Here is a tiny trained network, its code and every weight. The questions are about switching its units off for an input and a target symbol, where a switched-off unit gives its printed mean instead of its output.

import numpy as np


def w(rows, s, z=0):
    codes = np.array(rows[::2]) - 128.0
    scale = np.full(codes.shape[1], s)
    scale[-1] = z or s
    return codes * scale


def f(y):
    return np.maximum(y, 0)


def softmax(a):
    e = np.exp(a - a.max(-1, keepdims=True))
    return e / e.sum(-1, keepdims=True)


def log_softmax(a):
    a = a - a.max(-1, keepdims=True)
    return a - np.log(np.exp(a).sum(-1, keepdims=True))


def net(x, mask):
    ids = ['αβγδλμξπστψω'.index(c) for c in x.split()]
    T = len(ids)
    res = E[ids] + P[:T]
    u = 0
    for l in range(3):
        r = res
        for j in range(2):
            rows = slice(3 * j, 3 * j + 3)
            q, k, v = (r @ M[l][rows].T for M in (Q, K, V))
            z = softmax(np.where(np.tri(T) > 0, q @ k.T / 3**0.5, -1e9)) @ v
            o = O[l][rows]
            res = res + np.where(mask[u + j], z, o[:, -1]) @ o[:, :-1]
        u += 2
        y = f(res @ A[l][:, :-1].T + A[l][:, -1])
        res = res + np.where(mask[u : u + 4], y, B[l][:, -1]) @ B[l][:, :-1]
        u += 4
    return log_softmax(res[-1] @ U[:, :-1].T + U[:, -1])


Q, K, V, O, A, B = {}, {}, {}, {}, {}, {}
E = w([
[90,150,80],'α',
[69,150,254],'β',
[115,163,116],'γ',
[120,163,119],'δ',
[115,161,112],'λ',
[144,41,235],'μ',
[114,164,114],'ξ',
[120,165,120],'π',
[191,68,82],'σ',
[16,92,141],'τ',
[114,161,110],'ψ',
[119,165,121],'ω',
],0.017)
P = w([
[123,202,232],'0',
[109,167,90],'1',
[114,54,124],'2',
[145,155,114],'3',
[134,30,110],'4',
[151,153,124],'5',
[150,15,102],'6',
[161,154,135],'7',
[159,8,95],'8',
[169,164,145],'9',
[153,3,85],'10',
],0.0069)
Q[0] = w([
[144,180,84],'L0H1',
[158,117,128],'L0H1',
[76,127,158],'L0H1',
[84,68,164],'L0H2',
[254,180,51],'L0H2',
[165,244,88],'L0H2',
],0.009)
K[0] = w([
[116,201,125],'L0H1',
[93,98,113],'L0H1',
[166,117,119],'L0H1',
[28,194,87],'L0H2',
[255,66,87],'L0H2',
[164,39,148],'L0H2',
],0.0094)
V[0] = w([
[135,68,105],'L0H1',
[79,40,118],'L0H1',
[103,253,129],'L0H1',
[176,34,184],'L0H2',
[195,70,74],'L0H2',
[50,58,118],'L0H2',
],0.0052)
O[0] = w([
[76,63,126,120],'L0H1',
[172,79,87,199],'L0H1',
[182,181,167,198],'L0H1',
[83,130,69,76],'L0H2',
[157,165,2,150],'L0H2',
[154,48,116,254],'L0H2',
],0.0059,0.00086)
A[0] = w([
[144,70,22,244],'L0N1',
[132,191,55,253],'L0N2',
[121,2,126,168],'L0N3',
[23,188,110,106],'L0N4',
],0.0093,0.0034)
B[0] = w([
[254,127,192,254],'L0N1',
[208,244,6,218],'L0N2',
[182,41,28,220],'L0N3',
[68,228,213,173],'L0N4',
],0.0069,0.0082)
Q[1] = w([
[255,90,132],'L1H1',
[49,156,75],'L1H1',
[102,42,146],'L1H1',
[117,179,15],'L1H2',
[224,114,184],'L1H2',
[102,74,173],'L1H2',
],0.0059)
K[1] = w([
[201,166,39],'L1H1',
[139,79,150],'L1H1',
[66,254,125],'L1H1',
[88,169,51],'L1H2',
[243,84,124],'L1H2',
[93,38,216],'L1H2',
],0.0052)
V[1] = w([
[148,253,151],'L1H1',
[54,126,213],'L1H1',
[214,157,121],'L1H1',
[132,167,171],'L1H2',
[103,181,167],'L1H2',
[21,144,133],'L1H2',
],0.0065)
O[1] = w([
[249,11,97,174],'L1H1',
[247,199,155,1],'L1H1',
[18,17,74,238],'L1H1',
[83,90,131,126],'L1H2',
[69,2,130,104],'L1H2',
[99,117,8,25],'L1H2',
],0.0053,0.0087)
A[1] = w([
[162,132,33,204],'L1N1',
[62,183,131,79],'L1N2',
[174,1,132,253],'L1N3',
[206,111,6,48],'L1N4',
],0.01,0.0035)
B[1] = w([
[113,41,159,191],'L1N1',
[137,56,38,147],'L1N2',
[55,254,64,249],'L1N3',
[56,53,177,203],'L1N4',
],0.0084,0.019)
Q[2] = w([
[99,188,65],'L2H1',
[47,26,220],'L2H1',
[111,199,65],'L2H1',
[79,176,148],'L2H2',
[163,254,50],'L2H2',
[77,131,146],'L2H2',
],0.0078)
K[2] = w([
[82,190,149],'L2H1',
[237,95,123],'L2H1',
[74,222,136],'L2H1',
[153,147,147],'L2H2',
[183,254,30],'L2H2',
[164,126,152],'L2H2',
],0.0096)
V[2] = w([
[146,2,78],'L2H1',
[214,67,79],'L2H1',
[167,138,233],'L2H1',
[26,157,95],'L2H2',
[140,145,119],'L2H2',
[181,38,209],'L2H2',
],0.0067)
O[2] = w([
[49,92,223,132],'L2H1',
[93,76,122,53],'L2H1',
[141,109,82,2],'L2H1',
[150,163,97,244],'L2H2',
[128,111,120,116],'L2H2',
[113,111,254,50],'L2H2',
],0.0085,0.0069)
A[2] = w([
[65,2,122,53],'L2N1',
[206,73,155,74],'L2N2',
[133,90,81,254],'L2N3',
[115,199,17,57],'L2N4',
],0.0084,0.0076)
B[2] = w([
[203,44,66,187],'L2N1',
[131,254,142,129],'L2N2',
[41,227,142,243],'L2N3',
[213,56,181,254],'L2N4',
],0.0093,0.013)
U = w([
[151,45,168,123],'α',
[139,115,184,235],'β',
[128,108,149,54],'γ',
[129,109,144,38],'δ',
[131,101,153,88],'λ',
[174,119,111,72],'μ',
[130,105,150,65],'ξ',
[130,109,144,32],'π',
[99,118,55,96],'σ',
[92,247,122,254],'τ',
[134,94,159,102],'ψ',
[128,114,148,36],'ω',
],0.014,0.0056)

Each question gives the input, a string of symbols that net reads in full, and the target symbol t.
The units are the heads (3 rows each of Q, K, V and O) and the neurons (one row each of A and B). Each row of codes is followed by its name. A weight is (code - 128) times the scale printed after its matrix; where a second scale follows, it is the last column's (O, A, B and U).
mask holds one flag per unit, layer by layer, with each layer's heads first. A switched-off unit (its flag False) gives its mean, the last column of its rows in O or B, instead of its output. The means were averaged over made-up inputs and are rounded, as every weight is.
A unit's drop is (log p(t) with every unit on - log p(t) with that unit switched off) / (log p(t) with every unit on - log p(t) with every unit switched off).
The circuit of an input: a set's keep is (log p(t) with only the set's units on - log p(t) with every unit switched off) / (log p(t) with every unit on - log p(t) with every unit switched off). Starting from the 12 units with the biggest drops (on a tie, the unit counted first), units are removed one at a time, each time the one whose removal leaves the highest keep (on an exact tie, the one counted first), for as long as the keep stays at least 0.8.
units of the circuit, in order: the units of the circuit, biggest drop first
unit that matters most: the unit with the biggest drop
k most important neurons: the k neurons with the biggest drops, biggest first
top k neurons in layer l: the k neurons of layer l with the biggest drops, biggest first
which heads matter: for each layer, one digit per head in row order, 1 if its drop is at least 0.15 and else 0, layers parted by /
input σ β α α ξ ψ σ α α ω, target σ: unit that matters most -> L1N3
input α σ σ ψ ω λ γ, target τ: which heads matter -> 00 / 01 / 10
input α σ μ α τ δ σ π λ γ, target σ: units of the circuit, in order -> [L1N3; L2N4; L0H2]
input α σ ω α λ τ μ α λ π, target μ: units of the circuit, in order -> [L2N4; L2H2; L1N4]
input μ σ α α α α τ α α β, target β: top 2 neurons in layer 0 -> [L0N2; L0N3]
input μ α δ μ, target μ: which heads matter -> 01 / 00 / 11
input σ ψ ξ ψ ψ τ σ α μ ψ, target μ: top 2 neurons in layer 1 -> [L1N4; L1N2]
input α ψ α α, target α: units of the circuit, in order -> [L1N3; L2H1]
input μ σ δ γ σ σ α γ, target σ: units of the circuit, in order -> [L1H1; L0H2; L0N1]
input α δ ω α σ β γ α μ, target τ: which heads matter -> 10 / 10 / 00
input σ μ σ δ σ σ π λ, target σ: 3 most important neurons -> [L1N3; L1N2; L2N4]
input σ δ ψ σ σ α, target σ: top 2 neurons in layer 0 -> [L0N2; L0N1]
input σ α λ ψ, target σ: top 2 neurons in layer 2 -> [L2N4; L2N1]
input γ ξ α ψ σ α ξ τ α σ, target σ: units of the circuit, in order -> [L0H2; L1N4; L2N4]
input α τ α τ β α α λ λ τ δ, target τ: which heads matter -> 01 / 00 / 00
input α τ τ σ α τ α α τ β ω, target τ: units of the circuit, in order -> [L2N1; L2H1]
input τ α α σ α α δ, target τ: 2 most important neurons -> [L1N3; L2N1]
input σ α ξ σ τ α α σ σ α, target σ: which heads matter -> 01 / 11 / 00
input ξ α ξ ψ σ λ π α α σ β, target τ: which heads matter -> 00 / 00 / 00
input τ ω ξ τ α σ λ, target τ: which heads matter -> 01 / 01 / 00
input ω ψ σ λ ω λ, target σ: 2 most important neurons -> [L1N2; L1N3]
input β β δ γ ψ α α σ ω, target τ: most important neuron -> [L1N3]
input μ ω α α, target μ: 4 most important neurons -> [L2N4; L0N3; L1N4; L0N4]
input ψ α μ δ, target μ: unit that matters most -> L2N4
input σ α τ π α σ σ τ λ, target τ: units of the circuit, in order -> [L2N1; L1H1]
input α ψ α σ δ δ, target σ: top 2 neurons in layer 2 -> [L2N4; L2N1]
input α τ σ ψ, target σ: 2 most important neurons -> [L1N2; L1N3]
input δ α σ α λ ψ σ τ α τ π, target τ: most important neuron -> [L0N3]
input π γ α σ μ τ α α σ π, target σ: which heads matter -> 01 / 11 / 01
